Below are the code and all the weights of a small trained network. Each question names an input and a class and asks about switching units off, where a switched-off unit gives its printed mean instead of its output.

import numpy as np


def w(rows, s, z=0):
    codes = np.array(rows[::2]) - 128.0
    scale = np.full(codes.shape[1], s)
    scale[-1] = z or s
    return codes * scale


def norm(h):
    return h / np.sqrt((h * h).mean(-1, keepdims=True) + 1e-5)


def f(y):
    return y / 2 * (1 + np.tanh(0.7978845608 * (y + 0.044715 * y**3)))


def log_softmax(a):
    a = a - a.max(-1, keepdims=True)
    return a - np.log(np.exp(a).sum(-1, keepdims=True))


def net(x, mask):
    res = np.array(x, float).reshape(1, 5) / 4 @ E
    u = 0
    for l in range(4):
        y = f(norm(res) @ A[l][:, :-1].T + A[l][:, -1])
        res = res + np.where(mask[u : u + 8], y, B[l][:, -1]) @ B[l][:, :-1]
        u += 8
    return log_softmax(norm(res)[-1] @ U[:, :-1].T + U[:, -1])


A, B = {}, {}
E = w([
[158,189,179,101,93,90,81,138],'x0',
[194,79,222,80,210,81,192,43],'x1',
[163,51,164,253,175,57,70,155],'x2',
[61,185,143,186,67,34,223,104],'x3',
[239,82,47,97,38,77,144,140],'x4',
],0.0055)
A[0] = w([
[142,106,103,113,82,75,135,156,88],'0.n0',
[99,69,66,174,136,197,178,73,8],'0.n1',
[86,66,82,148,212,159,205,158,76],'0.n2',
[80,107,140,151,66,174,103,185,3],'0.n3',
[83,67,105,182,131,203,179,112,72],'0.n4',
[127,216,225,112,88,102,12,103,20],'0.n5',
[182,119,116,254,195,117,109,144,50],'0.n6',
[67,160,127,141,166,162,86,74,63],'0.n7',
],0.0073,0.0029)
B[0] = w([
[150,127,142,184,86,166,142,116,163],'0.n0',
[98,119,136,45,19,126,80,66,165],'0.n1',
[148,167,171,115,93,81,54,74,210],'0.n2',
[153,150,103,114,191,53,140,166,172],'0.n3',
[108,135,123,192,95,136,2,39,182],'0.n4',
[174,155,101,130,67,105,49,55,226],'0.n5',
[105,107,174,116,68,97,123,190,251],'0.n6',
[200,158,85,154,174,169,158,123,186],'0.n7',
],0.0077,0.0025)
A[1] = w([
[67,136,121,184,94,84,199,80,89],'1.n0',
[137,40,104,64,155,176,69,137,89],'1.n1',
[128,58,106,56,233,52,181,81,64],'1.n2',
[128,70,147,74,154,189,70,175,106],'1.n3',
[171,112,161,255,119,160,123,143,131],'1.n4',
[153,241,180,132,157,131,101,138,233],'1.n5',
[194,120,102,119,94,97,137,116,123],'1.n6',
[172,134,183,112,113,130,124,101,2],'1.n7',
],0.0076,0.0026)
B[1] = w([
[177,182,209,228,69,223,114,141,201],'1.n0',
[163,160,146,189,81,168,134,129,226],'1.n1',
[169,225,149,126,168,61,89,109,184],'1.n2',
[135,171,194,186,102,157,151,123,214],'1.n3',
[83,76,153,56,176,120,164,140,200],'1.n4',
[29,30,135,188,140,183,122,53,255],'1.n5',
[129,86,90,98,1,119,115,121,185],'1.n6',
[91,198,124,181,97,92,120,125,136],'1.n7',
],0.0081,0.0038)
A[2] = w([
[123,176,113,39,129,178,149,111,7],'2.n0',
[83,178,2,185,167,123,83,213,14],'2.n1',
[137,115,78,111,65,103,103,122,141],'2.n2',
[96,177,104,89,110,210,179,74,102],'2.n3',
[112,180,93,67,126,186,207,81,162],'2.n4',
[81,81,127,115,95,178,147,162,128],'2.n5',
[130,117,71,179,105,170,129,186,223],'2.n6',
[146,99,203,82,167,91,165,81,62],'2.n7',
],0.0086,0.002)
B[2] = w([
[134,122,186,139,95,119,75,207,164],'2.n0',
[153,224,142,75,137,64,99,107,188],'2.n1',
[120,100,101,146,195,122,98,61,209],'2.n2',
[136,78,108,168,137,75,107,136,254],'2.n3',
[100,69,170,173,150,69,93,211,222],'2.n4',
[143,137,189,142,254,51,149,127,183],'2.n5',
[154,175,171,73,148,127,145,97,233],'2.n6',
[96,182,121,109,113,86,91,150,173],'2.n7',
],0.0098,0.0043)
A[3] = w([
[124,212,170,130,155,120,141,104,211],'3.n0',
[104,111,146,106,118,96,121,254,126],'3.n1',
[179,69,54,76,44,150,198,169,133],'3.n2',
[77,146,115,175,63,131,211,149,123],'3.n3',
[189,148,142,163,130,232,121,180,117],'3.n4',
[229,129,102,103,117,76,189,111,121],'3.n5',
[85,111,136,147,73,123,84,186,158],'3.n6',
[107,132,214,76,130,82,120,49,255],'3.n7',
],0.0095,0.0031)
B[3] = w([
[123,134,77,80,84,152,150,196,198],'3.n0',
[93,101,162,160,200,51,209,148,172],'3.n1',
[2,90,199,128,140,176,99,132,153],'3.n2',
[238,141,191,123,136,162,135,165,146],'3.n3',
[163,173,194,163,45,95,242,133,162],'3.n4',
[26,159,80,148,167,202,105,188,169],'3.n5',
[215,50,161,43,141,74,98,59,181],'3.n6',
[156,134,47,87,132,147,154,127,254],'3.n7',
],0.0092,0.0085)
U = w([
[137,58,169,128,196,33,120,174,132],'0',
[141,255,60,48,141,94,113,169,129],'1',
[209,168,182,175,64,178,162,144,128],'2',
[1,108,103,154,189,213,119,132,137],'3',
[165,126,89,114,73,111,58,34,130],'4',
[158,100,65,133,172,123,185,80,142],'5',
[186,103,58,149,181,151,206,109,6],'6',
],0.016,0.023)

Each question gives the input, the list of numbers given to net, and the class t.
The units are the neurons (one row each of A and B). Each row of codes is followed by its name. A weight is (code - 128) times the scale printed after its matrix; where a second scale follows, it is the last column's (A, B and U).
mask holds one flag per neuron, layer by layer. A switched-off neuron (its flag False) gives its mean, the last column of its row in B, instead of its output. The means were averaged over made-up inputs and are rounded, as every weight is.
A unit's drop is (log p(t) with every unit on - log p(t) with that unit switched off) / (log p(t) with every unit on - log p(t) with every unit switched off).
The circuit of an input: a set's keep is (log p(t) with only the set's units on - log p(t) with every unit switched off) / (log p(t) with every unit on - log p(t) with every unit switched off). Starting from the 12 units with the biggest drops (on a tie, the unit counted first), units are removed one at a time, each time the one whose removal leaves the highest keep (on an exact tie, the one counted first), for as long as the keep stays at least 0.8.
units of the circuit, in order: the units of the circuit, biggest drop first
top k neurons: the k neurons with the biggest drops, biggest first
top k neurons in layer l: the k neurons of layer l with the biggest drops, biggest first
input [8,1,6,-3,-6], class 4: units of the circuit, in order : (0.n5)
input [-7,-7,3,-7,-2], class 1: top 2 neurons : (2.n1; 1.n0)
input [5,-4,3,8,8], class 2: units of the circuit, in order : (1.n0; 3.n3)
input [7,6,0,7,6], class 2: units of the circuit, in order : (1.n0; 0.n0)
input [-2,-6,5,0,5], class 1: top 4 neurons : (2.n6; 2.n1; 2.n4; 1.n5)
input [-6,-8,-8,-8,-8], class 0: units of the circuit, in order : (2.n4; 2.n3; 2.n0; 3.n6)
input [0,6,-5,5,-7], class 3: top 4 neurons in layer 2 : (2.n1; 2.n6; 2.n4; 2.n3)
input [-7,8,-6,4,7], class 1: units of the circuit, in order : (1.n2; 3.n5)
input [0,3,5,-5,6], class 3: top 2 neurons : (3.n5; 2.n4)
input [7,8,4,-2,8], class 1: top 3 neurons : (1.n2; 3.n5; 2.n7)
input [7,2,-4,-6,-4], class 4: top 2 neurons : (0.n5; 1.n5)
input [6,7,1,-8,8], class 2: units of the circuit, in order : (1.n1; 1.n3; 2.n3)
input [3,3,5,1,-6], class 3: top 3 neurons in layer 2 : (2.n4; 2.n3; 2.n0)
input [2,7,5,-1,6], class 1: top neuron in layer 1 : (1.n2)
input [-6,5,2,2,-7], class 3: top 2 neurons : (0.n4; 3.n6)
input [3,7,-5,5,8], class 3: top 2 neurons : (3.n5; 3.n2)
input [5,6,-5,-4,6], class 1: top 4 neurons : (1.n2; 3.n5; 2.n0; 0.n5)
input [-7,-5,-6,1,-3], class 4: top 3 neurons : (0.n4; 0.n2; 1.n4)
input [-5,-4,-1,6,8], class 3: top 2 neurons : (3.n5; 3.n2)
input [-4,5,-2,8,7], class 2: top 2 neurons : (1.n0; 3.n3)
input [5,2,-5,2,1], class 0: top neuron : (2.n4)
input [-8,2,2,7,5], class 4: top 3 neurons : (0.n1; 0.n2; 0.n4)
input [5,-8,4,2,7], class 1: top 3 neurons in layer 2 : (2.n1; 2.n6; 2.n2)
input [-7,6,4,4,-8], class 3: top 2 neurons in layer 1 : (1.n0; 1.n6)
input [8,-7,-4,4,-2], class 4: top 2 neurons in layer 3 : (3.n5; 3.n1)
input [-2,8,-6,-5,8], class 1: top 2 neurons in layer 0 : (0.n7; 0.n6)
